Below are the code and all the weights of a small trained network. Each question names an input and a target symbol and asks about switching units off, where a switched-off unit gives its printed mean instead of its output.

import numpy as np


def w(rows, s, z=0):
    codes = np.array(rows[::2]) - 128.0
    scale = np.full(codes.shape[1], s)
    scale[-1] = z or s
    return codes * scale


def norm(h):
    return h / np.sqrt((h * h).mean(-1, keepdims=True) + 1e-5)


def f(y):
    return np.maximum(y, 0)


def softmax(a):
    e = np.exp(a - a.max(-1, keepdims=True))
    return e / e.sum(-1, keepdims=True)


def log_softmax(a):
    a = a - a.max(-1, keepdims=True)
    return a - np.log(np.exp(a).sum(-1, keepdims=True))


def net(x, mask):
    ids = ['αβγζηθλμτφψω'.index(c) for c in x.split()]
    T = len(ids)
    res = E[ids] + P[:T]
    r = norm(res)
    for j in range(3):
        rows = slice(3 * j, 3 * j + 3)
        q, k, v = (r @ M[0][rows].T for M in (Q, K, V))
        z = softmax(np.where(np.tri(T) > 0, q @ k.T / 3**0.5, -1e9)) @ v
        o = O[0][rows]
        res = res + np.where(mask[j], z, o[:, -1]) @ o[:, :-1]
    y = f(norm(res) @ A[0][:, :-1].T + A[0][:, -1])
    res = res + np.where(mask[3:11], y, B[0][:, -1]) @ B[0][:, :-1]
    return log_softmax(norm(res)[-1] @ U[:, :-1].T + U[:, -1])


Q, K, V, O, A, B = {}, {}, {}, {}, {}, {}
E = w([
[176,126,150,138],'α',
[139,40,155,147],'β',
[41,165,81,109],'γ',
[46,112,16,9],'ζ',
[69,166,94,134],'η',
[190,140,151,194],'θ',
[28,195,100,174],'λ',
[230,85,189,161],'μ',
[161,105,168,111],'τ',
[156,153,136,200],'φ',
[158,88,135,97],'ψ',
[141,48,174,80],'ω',
],0.015)
P = w([
[131,244,80,74],'0',
[185,86,160,116],'1',
[56,215,241,132],'2',
[136,246,238,213],'3',
[156,84,138,59],'4',
[86,79,183,237],'5',
[63,215,245,113],'6',
[135,90,133,56],'7',
[114,9,52,192],'8',
[80,240,242,164],'9',
[115,99,127,51],'10',
[183,135,92,160],'11',
[118,196,235,157],'12',
],0.011)
Q[0] = w([
[67,177,253,101],'h1',
[70,82,92,199],'h1',
[90,49,105,175],'h1',
[176,172,91,22],'h2',
[119,228,215,119],'h2',
[74,152,199,152],'h2',
[157,90,49,157],'h3',
[160,189,230,59],'h3',
[126,126,177,125],'h3',
],0.017)
K[0] = w([
[160,254,162,32],'h1',
[65,122,176,155],'h1',
[82,109,193,133],'h1',
[60,77,94,32],'h2',
[160,212,113,64],'h2',
[172,203,87,141],'h2',
[70,80,181,166],'h3',
[192,191,104,63],'h3',
[137,144,104,154],'h3',
],0.02)
V[0] = w([
[221,31,129,147],'h1',
[153,174,92,102],'h1',
[158,250,115,216],'h1',
[150,130,131,95],'h2',
[80,178,104,148],'h2',
[194,188,162,149],'h2',
[89,171,134,123],'h3',
[157,89,20,129],'h3',
[133,116,88,107],'h3',
],0.016)
O[0] = w([
[120,186,144,23,141],'h1',
[113,22,112,104,185],'h1',
[141,78,7,55,159],'h1',
[106,124,124,139,165],'h2',
[159,169,94,163,76],'h2',
[76,196,113,71,253],'h2',
[150,124,69,123,157],'h3',
[239,129,176,89,40],'h3',
[178,44,120,122,115],'h3',
],0.013,0.0054)
A[0] = w([
[200,181,212,51,85],'n1',
[107,73,134,172,132],'n2',
[69,157,157,120,121],'n3',
[122,86,164,126,65],'n4',
[185,10,141,93,69],'n5',
[180,115,174,79,5],'n6',
[203,72,107,12,222],'n7',
[175,82,227,143,139],'n8',
],0.012,0.0022)
B[0] = w([
[166,48,7,197,227],'n1',
[101,109,87,182,184],'n2',
[117,152,43,140,216],'n3',
[92,115,86,81,165],'n4',
[54,56,199,31,207],'n5',
[208,48,100,122,158],'n6',
[184,241,211,237,253],'n7',
[183,231,88,102,233],'n8',
],0.012,0.0065)
U = w([
[139,99,128,84,50],'α',
[249,129,157,115,96],'β',
[133,50,143,193,97],'γ',
[182,88,176,128,110],'ζ',
[151,64,137,143,140],'η',
[162,119,109,58,147],'θ',
[117,65,126,174,49],'λ',
[111,175,146,15,138],'μ',
[91,85,135,127,25],'τ',
[174,119,67,91,154],'φ',
[114,59,249,64,251],'ψ',
[109,159,243,201,189],'ω',
],0.013,0.0032)

Each question gives the input, a string of symbols that net reads in full, and the target symbol t.
The units are the heads (3 rows each of Q, K, V and O) and the neurons (one row each of A and B). Each row of codes is followed by its name. A weight is (code - 128) times the scale printed after its matrix; where a second scale follows, it is the last column's (O, A, B and U).
mask holds one flag per unit, heads first, then neurons. A switched-off unit (its flag False) gives its mean, the last column of its rows in O or B, instead of its output. The means were averaged over made-up inputs and are rounded, as every weight is.
A unit's drop is (log p(t) with every unit on - log p(t) with that unit switched off) / (log p(t) with every unit on - log p(t) with every unit switched off).
The circuit of an input: a set's keep is (log p(t) with only the set's units on - log p(t) with every unit switched off) / (log p(t) with every unit on - log p(t) with every unit switched off). Starting from all 11 units, units are removed one at a time, each time the one whose removal leaves the highest keep (on an exact tie, the one counted first), for as long as the keep stays at least 0.8.
circuit, biggest first: the units of the circuit, biggest drop first
k most important neurons: the k neurons with the biggest drops, biggest first
heads that matter: for each layer, one digit per head in row order, 1 if its drop is at least 0.15 and else 0, layers parted by /
drop of u: that unit's drop, to one decimal
input β ω φ ω, target β: 2 most important neurons	(n1; n8)
input γ μ α ω γ γ μ γ ω μ, target γ: heads that matter	100
input μ μ ω ω ω ω φ ψ φ, target ω: heads that matter	100
input α φ η ω ω η γ τ, target ψ: heads that matter	000
input θ ω μ μ ω ω μ γ ω ω ω φ, target ω: heads that matter	100
input ψ τ μ η φ φ λ ζ μ θ ω α, target μ: heads that matter	101
input ψ ω λ θ, target ψ: circuit, biggest first	(h1; n5; h3)
input ω ω β τ φ ω ω τ μ ω μ θ, target μ: heads that matter	100
input φ η μ ω ω α φ, target φ: heads that matter	110
input μ ψ μ ω ω, target ψ: heads that matter	010
input μ ω ζ β, target μ: circuit, biggest first	(h2)
input τ ω ω ω μ φ γ φ η τ ω, target ψ: heads that matter	000
input μ μ ω μ α ω φ α ω γ ω θ, target ω: heads that matter	100
input μ μ θ λ, target μ: circuit, biggest first	(h1; h2)
input φ φ ω φ ω ω ω η λ φ φ, target μ: circuit, biggest first	(n1)
input φ φ ω, target φ: heads that matter	010
input ψ γ ω ω ω φ ω ω μ μ φ γ, target μ: 2 most important neurons	(n1; n2)
input ζ γ φ φ θ λ λ, target γ: heads that matter	101
input ω γ μ ζ ω μ ω λ ω ψ μ, target β: heads that matter	110
input γ ω μ μ ω μ θ, target γ: circuit, biggest first	(h1)
input ω φ ω ω ω ω ω, target ω: 2 most important neurons	(n8; n5)
input ψ μ θ τ, target ψ: circuit, biggest first	(h1; n5; h3)
input θ ω ω θ θ ω ψ η μ γ ω ω, target μ: 2 most important neurons	(n7; n2)
input η ω ω ω ψ η ω ω λ φ μ, target β: 2 most important neurons	(n8; n1)
input ω γ ω γ α γ γ β, target ω: drop of n2	-0.1
